Below are the code and all the weights of a small trained network. Each question names an input and a class and asks about switching units off, where a switched-off unit gives its printed mean instead of its output.

import numpy as np


def w(rows, s, z=0):
    codes = np.array(rows[::2]) - 128.0
    scale = np.full(codes.shape[1], s)
    scale[-1] = z or s
    return codes * scale


def norm(h):
    return h / np.sqrt((h * h).mean(-1, keepdims=True) + 1e-5)


def f(y):
    return np.maximum(y, 0)


def log_softmax(a):
    a = a - a.max(-1, keepdims=True)
    return a - np.log(np.exp(a).sum(-1, keepdims=True))


def net(x, mask):
    res = np.array(x, float).reshape(1, 2) / 4 @ E
    u = 0
    for l in range(4):
        y = f(norm(res) @ A[l][:, :-1].T + A[l][:, -1])
        res = res + np.where(mask[u : u + 5], y, B[l][:, -1]) @ B[l][:, :-1]
        u += 5
    return log_softmax(norm(res)[-1] @ U[:, :-1].T + U[:, -1])


A, B = {}, {}
E = w([
[139,135,85,211,38,91,248,144,228,74],'x0',
[173,246,179,138,101,188,132,94,184,253],'x1',
],0.0055)
A[0] = w([
[203,94,100,183,123,123,121,113,179,100,92],'L0N1',
[208,158,163,254,57,142,91,64,210,127,144],'L0N2',
[132,176,22,163,57,99,180,67,206,140,8],'L0N3',
[97,161,124,97,205,136,130,185,188,117,36],'L0N4',
[149,154,108,165,130,126,75,149,127,193,119],'L0N5',
],0.0043,0.0018)
B[0] = w([
[48,108,117,164,157,121,79,181,83,226,183],'L0N1',
[109,89,111,74,168,120,137,89,177,42,254],'L0N2',
[126,67,111,146,137,156,140,172,31,189,243],'L0N3',
[168,136,51,93,134,80,119,189,105,253,128],'L0N4',
[133,57,181,186,124,74,28,107,160,109,182],'L0N5',
],0.0064,0.0043)
A[1] = w([
[76,100,120,143,210,122,76,149,121,143,254],'L1N1',
[170,207,153,132,160,157,113,126,163,104,6],'L1N2',
[132,138,179,128,157,70,100,135,190,89,6],'L1N3',
[157,187,103,122,123,129,131,156,152,1,120],'L1N4',
[155,68,117,171,154,176,124,122,121,130,79],'L1N5',
],0.0064,0.00096)
B[1] = w([
[221,221,53,173,57,114,132,120,150,151,254],'L1N1',
[137,196,129,145,122,92,253,58,143,13,159],'L1N2',
[192,101,90,185,106,136,164,213,67,113,149],'L1N3',
[139,206,208,163,115,204,63,79,143,163,152],'L1N4',
[203,167,179,148,152,86,70,152,135,89,183],'L1N5',
],0.0053,0.006)
A[2] = w([
[137,156,144,19,165,135,53,96,39,193,114],'L2N1',
[98,55,114,103,128,110,79,123,22,2,118],'L2N2',
[140,148,215,23,142,117,160,54,212,83,2],'L2N3',
[21,62,246,111,110,153,188,144,131,8,158],'L2N4',
[74,116,133,91,194,193,99,173,28,166,25],'L2N5',
],0.0048,0.00089)
B[2] = w([
[55,1,148,137,78,116,210,244,120,137,252],'L2N1',
[140,195,129,118,190,220,145,48,229,195,254],'L2N2',
[101,168,53,73,246,122,105,42,247,66,175],'L2N3',
[175,142,164,94,157,85,88,138,95,186,171],'L2N4',
[177,156,116,166,109,26,177,150,128,126,163],'L2N5',
],0.0066,0.0042)
A[3] = w([
[69,140,120,133,179,183,111,2,243,161,41],'L3N1',
[47,82,145,154,110,157,187,160,114,169,254],'L3N2',
[195,159,77,189,173,57,56,153,86,109,165],'L3N3',
[129,127,91,97,145,114,169,137,162,32,104],'L3N4',
[80,105,62,136,133,125,130,140,135,53,159],'L3N5',
],0.0076,0.00068)
B[3] = w([
[141,123,162,73,167,145,31,131,161,92,255],'L3N1',
[180,73,43,165,229,63,183,197,38,177,201],'L3N2',
[66,124,179,187,59,111,140,28,144,172,200],'L3N3',
[133,165,166,127,151,142,108,111,79,168,173],'L3N4',
[167,145,143,1,146,177,42,184,163,63,162],'L3N5',
],0.0083,0.009)
U = w([
[178,78,70,146,200,90,137,205,76,183,187],'0',
[164,159,170,81,200,163,9,88,184,113,157],'1',
[102,149,156,189,51,111,128,33,115,165,205],'2',
[124,199,108,106,86,158,153,146,103,107,24],'3',
[117,176,122,89,73,149,144,152,100,110,21],'4',
[92,145,147,96,72,145,148,164,93,44,3],'5',
[107,152,145,96,122,150,174,111,71,54,15],'6',
],0.011,0.0042)

Each question gives the input, the list of numbers given to net, and the class t.
The units are the neurons (one row each of A and B). Each row of codes is followed by its name. A weight is (code - 128) times the scale printed after its matrix; where a second scale follows, it is the last column's (A, B and U).
mask holds one flag per neuron, layer by layer. A switched-off neuron (its flag False) gives its mean, the last column of its row in B, instead of its output. The means were averaged over made-up inputs and are rounded, as every weight is.
A unit's drop is (log p(t) with every unit on - log p(t) with that unit switched off) / (log p(t) with every unit on - log p(t) with every unit switched off).
The circuit of an input: a set's keep is (log p(t) with only the set's units on - log p(t) with every unit switched off) / (log p(t) with every unit on - log p(t) with every unit switched off). Starting from the 12 units with the biggest drops (on a tie, the unit counted first), units are removed one at a time, each time the one whose removal leaves the highest keep (on an exact tie, the one counted first), for as long as the keep stays at least 0.8.
circuit, biggest first: the units of the circuit, biggest drop first
top k neurons: the k neurons with the biggest drops, biggest first
k most important neurons of layer l: the k neurons of layer l with the biggest drops, biggest first
drop of u: that unit's drop, to one decimal
input [5,2], class 0: circuit, biggest first	(L0N3)
input [1,3], class 2: top 4 neurons	(L0N5 L1N3 L2N2 L0N3)
input [3,2], class 2: top 3 neurons	(L1N5 L2N1 L0N3)
input [0,-3], class 2: 2 most important neurons of layer 1	(L1N1 L1N4)
input [-6,6], class 0: top 3 neurons	(L2N1 L0N2 L2N2)
input [2,-1], class 2: top 2 neurons	(L2N1 L3N3)
input [-3,-1], class 2: top 2 neurons	(L1N1 L0N3)
input [-2,2], class 2: top 2 neurons	(L0N5 L2N2)
input [-4,3], class 0: top 2 neurons	(L2N1 L0N2)
input [2,1], class 2: top 3 neurons	(L2N1 L0N3 L0N1)
input [-3,2], class 2: top 2 neurons	(L0N5 L1N1)
input [6,4], class 0: top 2 neurons	(L0N3 L2N2)
input [3,-3], class 2: 2 most important neurons of layer 0	(L0N2 L0N1)
input [-8,2], class 0: circuit, biggest first	(L2N1)
input [-3,-2], class 2: 2 most important neurons of layer 0	(L0N2 L0N3)
input [-4,-8], class 1: drop of L2N2	0.4
input [7,5], class 0: drop of L3N2	0.0
input [-1,-8], class 1: drop of L2N2	0.6
